Here is a tiny trained network, its code and every weight. The questions are about switching its units off for an input and a class, where a switched-off unit gives its printed mean instead of its output.

import numpy as np


def w(rows, s, z=0):
    codes = np.array(rows[::2]) - 128.0
    scale = np.full(codes.shape[1], s)
    scale[-1] = z or s
    return codes * scale


def norm(h):
    return h / np.sqrt((h * h).mean(-1, keepdims=True) + 1e-5)


def f(y):
    return np.maximum(y, 0)


def log_softmax(a):
    a = a - a.max(-1, keepdims=True)
    return a - np.log(np.exp(a).sum(-1, keepdims=True))


def net(x, mask):
    res = np.array(x, float).reshape(1, 4) / 4 @ E
    u = 0
    for l in range(2):
        y = f(norm(res) @ A[l][:, :-1].T + A[l][:, -1])
        res = res + np.where(mask[u : u + 3], y, B[l][:, -1]) @ B[l][:, :-1]
        u += 3
    return log_softmax(norm(res)[-1] @ U[:, :-1].T + U[:, -1])


A, B = {}, {}
E = w([
[91,151,143,138,123,130,70],'x0',
[166,84,202,57,164,91,8],'x1',
[146,121,177,96,84,156,114],'x2',
[155,160,117,17,212,158,81],'x3',
],0.0015)
A[0] = w([
[74,104,252,228,12,80,39,2],'L0N0',
[70,210,87,98,193,134,50,159],'L0N1',
[202,30,163,124,141,66,98,110],'L0N2',
],0.0033,0.00073)
B[0] = w([
[168,240,73,92,253,215,71,254],'L0N0',
[191,209,167,162,126,192,62,225],'L0N1',
[143,87,132,147,55,61,170,218],'L0N2',
],0.0041,0.0029)
A[1] = w([
[45,194,63,119,118,238,178,2],'L1N0',
[29,151,3,155,168,106,198,132],'L1N1',
[93,169,203,150,40,217,167,140],'L1N2',
],0.0026,0.00072)
B[1] = w([
[104,4,145,132,119,24,141,252],'L1N0',
[60,76,86,144,188,85,86,236],'L1N1',
[188,95,129,116,149,68,104,200],'L1N2',
],0.004,0.002)
U = w([
[10,21,2,246,239,10,238,228],'0',
[12,214,235,162,20,221,249,2],'1',
[9,203,238,150,15,227,244,2],'2',
[190,2,232,20,28,33,213,173],'3',
[208,223,95,221,52,132,211,20],'4',
[244,245,198,9,239,251,6,254],'5',
],0.0052,0.0048)

Each question gives the input, the list of numbers given to net, and the class t.
The units are the neurons (one row each of A and B). Each row of codes is followed by its name. A weight is (code - 128) times the scale printed after its matrix; where a second scale follows, it is the last column's (A, B and U).
mask holds one flag per neuron, layer by layer. A switched-off neuron (its flag False) gives its mean, the last column of its row in B, instead of its output. The means were averaged over made-up inputs and are rounded, as every weight is.
A unit's drop is (log p(t) with every unit on - log p(t) with that unit switched off) / (log p(t) with every unit on - log p(t) with every unit switched off).
The circuit of an input: a set's keep is (log p(t) with only the set's units on - log p(t) with every unit switched off) / (log p(t) with every unit on - log p(t) with every unit switched off). Starting from all 6 units, units are removed one at a time, each time the one whose removal leaves the highest keep (on an exact tie, the one counted first), for as long as the keep stays at least 0.8.
circuit, biggest first: the units of the circuit, biggest drop first
top k neurons: the k neurons with the biggest drops, biggest first
top k neurons in layer l: the k neurons of layer l with the biggest drops, biggest first
drop of u: that unit's drop, to one decimal
input [7,1,1,-7], class 5: circuit, biggest first -> L0N0
input [3,-6,7,-7], class 0: circuit, biggest first -> L0N1; L1N0; L0N0
input [-8,8,-1,3], class 3: circuit, biggest first -> L0N0; L0N2
input [-2,-4,0,4], class 0: top 2 neurons -> L0N0; L1N0
input [-7,3,-2,3], class 3: top 2 neurons -> L0N0; L0N2
input [8,-3,1,-5], class 5: top 2 neurons -> L0N0; L0N2
input [-4,6,-3,-2], class 3: top 2 neurons -> L0N2; L1N1
input [1,-8,8,1], class 3: circuit, biggest first -> L0N0; L1N2
input [2,-3,4,-2], class 0: top 2 neurons -> L0N1; L1N0
input [8,-5,6,-4], class 5: top 2 neurons -> L0N0; L0N2
input [-7,0,2,1], class 3: top 2 neurons in layer 0 -> L0N0; L0N1
input [3,-5,7,4], class 3: top 2 neurons -> L0N0; L1N0
input [-5,-7,7,0], class 3: top 2 neurons -> L0N0; L1N2
input [-8,4,-5,2], class 3: top 3 neurons -> L0N0; L0N2; L1N1
input [-6,8,-6,3], class 3: drop of L0N2 -> 0.9
input [6,0,-4,-3], class 5: drop of L0N0 -> 0.5
input [-7,1,7,2], class 3: drop of L0N0 -> 0.6
